Here is a tiny trained network, its code and every weight. The questions are about switching its units off for an input and a class, where a switched-off unit gives its printed mean instead of its output.

import numpy as np


def w(rows, s, z=0):
    codes = np.array(rows[::2]) - 128.0
    scale = np.full(codes.shape[1], s)
    scale[-1] = z or s
    return codes * scale


def norm(h):
    return h / np.sqrt((h * h).mean(-1, keepdims=True) + 1e-5)


def f(y):
    return y / 2 * (1 + np.tanh(0.7978845608 * (y + 0.044715 * y**3)))


def log_softmax(a):
    a = a - a.max(-1, keepdims=True)
    return a - np.log(np.exp(a).sum(-1, keepdims=True))


def net(x, mask):
    res = np.array(x, float).reshape(1, 2) / 4 @ E
    u = 0
    for l in range(3):
        y = f(norm(res) @ A[l][:, :-1].T + A[l][:, -1])
        res = res + np.where(mask[u : u + 10], y, B[l][:, -1]) @ B[l][:, :-1]
        u += 10
    return log_softmax(norm(res)[-1] @ U[:, :-1].T + U[:, -1])


A, B = {}, {}
E = w([
[40,1,165,1,127],'x0',
[152,234,230,25,232],'x1',
],0.004)
A[0] = w([
[156,163,8,106,152,154],'0.n1',
[81,153,95,75,111,142],'0.n2',
[130,124,87,140,165,102],'0.n3',
[147,167,200,119,166,9],'0.n4',
[141,157,128,122,131,151],'0.n5',
[157,155,163,50,112,248],'0.n6',
[144,120,77,184,164,109],'0.n7',
[58,160,139,117,210,101],'0.n8',
[121,144,83,118,57,50],'0.n9',
[57,133,68,101,96,31],'0.n10',
],0.011,0.0011)
B[0] = w([
[43,78,136,141,112,169],'0.n1',
[112,255,142,137,120,163],'0.n2',
[165,132,114,146,154,129],'0.n3',
[152,87,136,121,133,243],'0.n4',
[101,131,112,85,111,151],'0.n5',
[122,129,150,121,82,254],'0.n6',
[117,178,76,88,186,188],'0.n7',
[205,87,81,167,131,218],'0.n8',
[182,66,183,75,221,161],'0.n9',
[109,153,102,177,199,173],'0.n10',
],0.0071,0.0045)
A[1] = w([
[131,146,168,147,176,216],'1.n1',
[70,89,200,60,58,108],'1.n2',
[124,116,217,114,123,9],'1.n3',
[33,29,151,143,86,77],'1.n4',
[103,77,253,91,139,43],'1.n5',
[145,97,124,128,28,134],'1.n6',
[165,127,157,93,102,124],'1.n7',
[152,44,121,124,214,144],'1.n8',
[106,77,67,206,10,124],'1.n9',
[27,88,171,13,200,39],'1.n10',
],0.007,0.0011)
B[1] = w([
[95,140,143,77,69,153],'1.n1',
[92,109,104,234,122,222],'1.n2',
[151,70,104,200,143,155],'1.n3',
[148,115,54,193,213,200],'1.n4',
[151,77,24,189,188,210],'1.n5',
[60,239,215,115,55,144],'1.n6',
[91,113,136,121,218,172],'1.n7',
[175,155,207,95,62,217],'1.n8',
[138,138,254,15,96,159],'1.n9',
[56,150,90,142,33,253],'1.n10',
],0.006,0.004)
A[2] = w([
[143,49,78,145,70,169],'2.n1',
[144,47,165,94,217,130],'2.n2',
[117,229,108,149,166,253],'2.n3',
[152,81,117,130,148,85],'2.n4',
[100,151,122,134,144,9],'2.n5',
[44,164,143,64,36,46],'2.n6',
[133,109,110,168,98,136],'2.n7',
[93,200,167,72,57,128],'2.n8',
[112,150,78,91,160,157],'2.n9',
[38,106,255,196,81,212],'2.n10',
],0.0081,0.0022)
B[2] = w([
[174,187,162,115,170,254],'2.n1',
[253,121,204,176,209,218],'2.n2',
[68,38,108,137,106,221],'2.n3',
[220,126,180,135,130,160],'2.n4',
[181,78,91,131,167,108],'2.n5',
[162,184,201,99,79,147],'2.n6',
[150,95,163,79,133,169],'2.n7',
[109,172,184,52,17,152],'2.n8',
[110,164,102,146,119,153],'2.n9',
[104,200,113,71,49,202],'2.n10',
],0.0072,0.0039)
U = w([
[233,103,191,140,184,183],'0',
[55,82,32,187,124,185],'1',
[103,189,192,57,4,4],'2',
],0.015,0.0028)

Each question gives the input, the list of numbers given to net, and the class t.
The units are the neurons (one row each of A and B). Each row of codes is followed by its name. A weight is (code - 128) times the scale printed after its matrix; where a second scale follows, it is the last column's (A, B and U).
mask holds one flag per neuron, layer by layer. A switched-off neuron (its flag False) gives its mean, the last column of its row in B, instead of its output. The means were averaged over made-up inputs and are rounded, as every weight is.
A unit's drop is (log p(t) with every unit on - log p(t) with that unit switched off) / (log p(t) with every unit on - log p(t) with every unit switched off).
The circuit of an input: a set's keep is (log p(t) with only the set's units on - log p(t) with every unit switched off) / (log p(t) with every unit on - log p(t) with every unit switched off). Starting from the 12 units with the biggest drops (on a tie, the unit counted first), units are removed one at a time, each time the one whose removal leaves the highest keep (on an exact tie, the one counted first), for as long as the keep stays at least 0.8.
circuit, biggest first: the units of the circuit, biggest drop first
most important unit: the unit with the biggest drop
top k neurons: the k neurons with the biggest drops, biggest first
top k neurons in layer l: the k neurons of layer l with the biggest drops, biggest first
drop of u: that unit's drop, to one decimal
input [4,-7], class 0: top neuron => (1.n4)
input [8,5], class 1: circuit, biggest first => (1.n5 1.n10)
input [-5,-8], class 0: top 3 neurons => (0.n9 0.n7 0.n6)
input [6,-7], class 0: top 3 neurons => (1.n4 0.n10 0.n9)
input [-6,-7], class 0: top 2 neurons => (0.n2 0.n9)
input [-5,3], class 1: top 2 neurons in layer 1 => (1.n8 1.n10)
input [6,4], class 1: top 2 neurons => (1.n5 1.n10)
input [2,2], class 2: top 2 neurons => (1.n6 0.n9)
input [3,-2], class 2: top 4 neurons => (0.n10 0.n6 0.n1 1.n10)
input [-1,1], class 2: top 2 neurons => (1.n6 0.n9)
input [-5,-7], class 0: top 3 neurons => (0.n9 0.n7 0.n6)
input [2,-1], class 2: top 2 neurons => (0.n10 0.n1)
input [-1,-3], class 2: top 4 neurons => (0.n9 1.n8 0.n8 0.n7)
input [1,-2], class 2: most important unit => 0.n8
input [-2,2], class 2: top 2 neurons => (0.n9 1.n6)
input [-4,-1], class 1: top 3 neurons in layer 0 => (0.n7 0.n4 0.n6)
input [-4,-6], class 0: top 3 neurons => (0.n9 0.n7 1.n10)
input [-7,-7], class 0: top 3 neurons in layer 1 => (1.n6 1.n10 1.n9)
input [-6,4], class 1: top 2 neurons in layer 1 => (1.n8 1.n9)
input [-2,1], class 2: most important unit => 0.n1
input [3,3], class 2: top 2 neurons in layer 1 => (1.n6 1.n4)
input [8,-8], class 0: top 3 neurons in layer 2 => (2.n1 2.n3 2.n8)
input [-5,0], class 1: top 2 neurons in layer 0 => (0.n7 0.n6)
input [8,2], class 1: drop of 1.n5 => 0.1
input [0,1], class 2: drop of 1.n6 => 0.4
input [-2,-8], class 0: drop of 0.n9 => 1.5
